Each row is followed by its group and then its class within the group.
[  7  -7  -4  19  11   2  10  -9  -7   6  16  -2  14  -8   8  -8 -12 -14
  -3  20 -27  -6 -13 -22   1   5 -18   6   4  -2   4 -22 -12  -3  -2   5
   4  -4   4 -10  34  13  -5  -7   7  10   1   9  -1] -> (83):U
[-25 -10   9 -13  12  -2  13 -11  -5 -25   0   1  17   7 -12   1   9   9
  -5  10   2  12 -12  -7  -2   2 -13   1  -6  15  -3  14  -4   7   8 -10
  10   0  -4 -24  29  12   3  12 -23  18  13   2  -1] -> (85):R
[  5  -6   1  18   7   1 -10  -7  -3   5   9  15  15  -5  30  -6  -8  -4
  -3  15  -9 -13  -1 -18  14   2 -11   5   1 -13   7  -8  -6   1  -4  -2
   8  -5   0  -5  31   2   7  -7   6   8  -3  19  -3] -> (83):U
[ 14  -7   3  36  14   0   8   2 -10  33   4   7   9 -15   9 -10 -10   1
  14  20 -28   1   0 -22  13  -1 -23  13   0  -7   0 -17 -11  -5  -5   7
 -14  -7  10  -3  21   0  -1 -13  -6   1  -9  -1  -2] -> (83):W
[ -8   2  -4  27   7  -3   7   4   0  16   3   1  10  -7  -5  -7 -12 -13
  12  11   5 -10   2  -4   5  -2  -7  10   6  -1  -4 -11   3  -5   5   3
   5  -3   1   7  26 -11  -4  -7   6  -4 -11   4   2] -> (83):W
[-13 -12  -3  32   3   7  12   2  -3  -4  -3   9  10   1   7  -7  -8  -3
  13  29 -11 -18  -9 -22   1   4   5  14   0  -5  -7 -10 -12   3   1  -5
   0 -12 -16 -13  39  -3  11   8   6   3 -14   7   4] -> (83):W
[ 23  -7  -1   2   9   9 -10  -8  -4   9  18   7  11  -6  38   2 -11   2
 -22   0 -19 -10  -9 -21   5   4 -19   7  -4 -10  15 -10  -9   0   1   7
  11  -5   2  -6  22  23   3   4   2  11   3  13  -7] -> (83):U
[-21  -7  17   8  25  -7  16  -8  -5 -14   3  11  20   1 -18  -4  11   6
   4   5  17   2  -6   9   9  -2  -4  -1  -8  27  -8  19  -9  13   0  -9
   6   5  -6 -13  16  16  13   2 -32  22  14   6  -5] -> (85):R
[-23 -11   6 -14   2  -2  -5  -7   6 -25  -8  -2   4  16 -26  -2   9  16
   8  11   7  -5   1   3 -10   1 -11   4  -9  15 -13  11  -1   8   2 -28
   5   0  -7 -15  13   8   8  12 -26  17  12  -5   0] -> (85):R
[  5  -9  -3  24   7  -6  -9  -6  -7  20   4   0   1  -6  -1 -22 -10 -11
  19  13 -27  -5   2 -26  11   0 -20  -3   3  -2  -9 -19 -17  -7  -2   6
  -6  -2  -1  -7  16  -8  -6 -17   8   3   0  12   3] -> (83):W
[ 16  -5   1  28   2   1   1  -4 -12   5   1  -2  -1  -8   5  -9  -1  -1
   4  24 -25   8  -5 -22   6   6  -9   5   1 -12   0 -17  -8   4  -6  10
 -12   0   4  -6  12  -8  12  -9   9   0  -3  -8   1] -> (83):W
[-23  -8   0  -1   9   0  11 -11  -1 -39 -10   1  15  11 -26 -12   3  -8
  -1  17  14 -12 -10   8  -1   5   8  -2   3  16  -7  12  -5   7  -1 -13
   5   2 -22 -16  28  -1  13   2   1  17  14   6  -2] -> (85):R
[-35 -18   4  -2  14  -3   8 -11   0 -18   4   6  17   4 -13 -15   7  -9
   1  10  14 -18 -10  -4   8   3   0  -1   0  24  -4  10 -15   7   4 -14
  19   0 -22 -14  31   8  -1   2 -10  19   8  19  -2] -> (85):D
[ 14 -14   5  44  12  12  19  -2  -8  17  13  12  10 -14  15 -11 -12  -4
   8  26 -32  -5 -15 -28  10   4 -11   8   4  -3   5 -17 -20   2  -2   4
  -5  -4   2  -9  25   3   8  -7   7   7 -14   8  -1] -> (83):W
[ -4  -6  -5  30   4   2   1   3  -4  19   6  -3  -1  -7  11  -8 -11 -14
  18  24 -21 -12  -7 -23  14   6  -5  17   5  -9   7 -29  -9  -7  -3   2
  -1  -7  -7   9  27 -10  -2  -5  20   1 -17   3   3] -> (83):W
[-23 -10   3   2   9  -2  14  -5   3 -20   4  13  15   8  -9  -9   4  -4
  -5 -29  32 -30  -5  20   8  -2  17  -5  -2  24  -3  23  -8   7   4 -12
  16   1 -25  -3  10  13   7   5 -16  13   9  18  -7] -> (85):D
[-19 -10   6   3  11   0  12  -8 -10 -18   2   9  23   0   3  -3   3  -3
  -7   7  10  -5 -12  -7   7  -1  -5   2   0   6   0  11  -4   6   3  -8
  13  -5 -16 -19  33   7   5   8 -17  18   9  16  -4] -> (85):R
[-32  -9   7   8  14   8  43  -5  -3 -35 -10  -2  18   2 -39  -1  14   0
   6  11   9  -2 -20  14  -4   1   6   7   1  32  -7  24  -6   4  12 -10
   6  -6 -30 -25  18   9   7  12 -24  13   8 -11   3] -> (85):R
[-24 -15   0  25  11  -3  -9  -3  -5  21   7   1  10  -1   2 -21 -19 -17
  26  36 -23 -22   3 -26  13   8 -25  15   1  -1  -5 -23 -19  -7  -1  -6
  10  -7  -2   4  46 -10 -10 -13   6   9 -14  11   5] -> (83):W
[-22 -13   0   1   9   2  10  -4  -4  -8   1   0   8   0 -11  -6   4  -3
   3   2 -26 -10 -14   0   8   1  -5   7   0  15   0   6 -13  -3   7 -15
  13  -4 -24  -6  10   5  -4  -6 -12  11   4   4   5] -> (85):R
[ 13  -5   1  17  10   4  -9  -6 -10  12   4   8  10 -19  27  -9   2 -10
  -1  15 -37   1  -3  -6  25  -2 -13   5  -4  -9  13 -10 -14  -9   1   0
  -1   2  -5  -5  16   1  10 -14   0  10   4   5  -2] -> (83):W
[-17   0   8  -3  11  -4  -1  -7   4 -29  -5   9  15   8  -3   0 -15   5
  -9   5  25 -16  -2  17   4   2   2   4  -9   8  -5  18  -1   5   0 -17
  14   2 -14  -7  25  11  16  11 -17  19  15   6  -4] -> (85):D
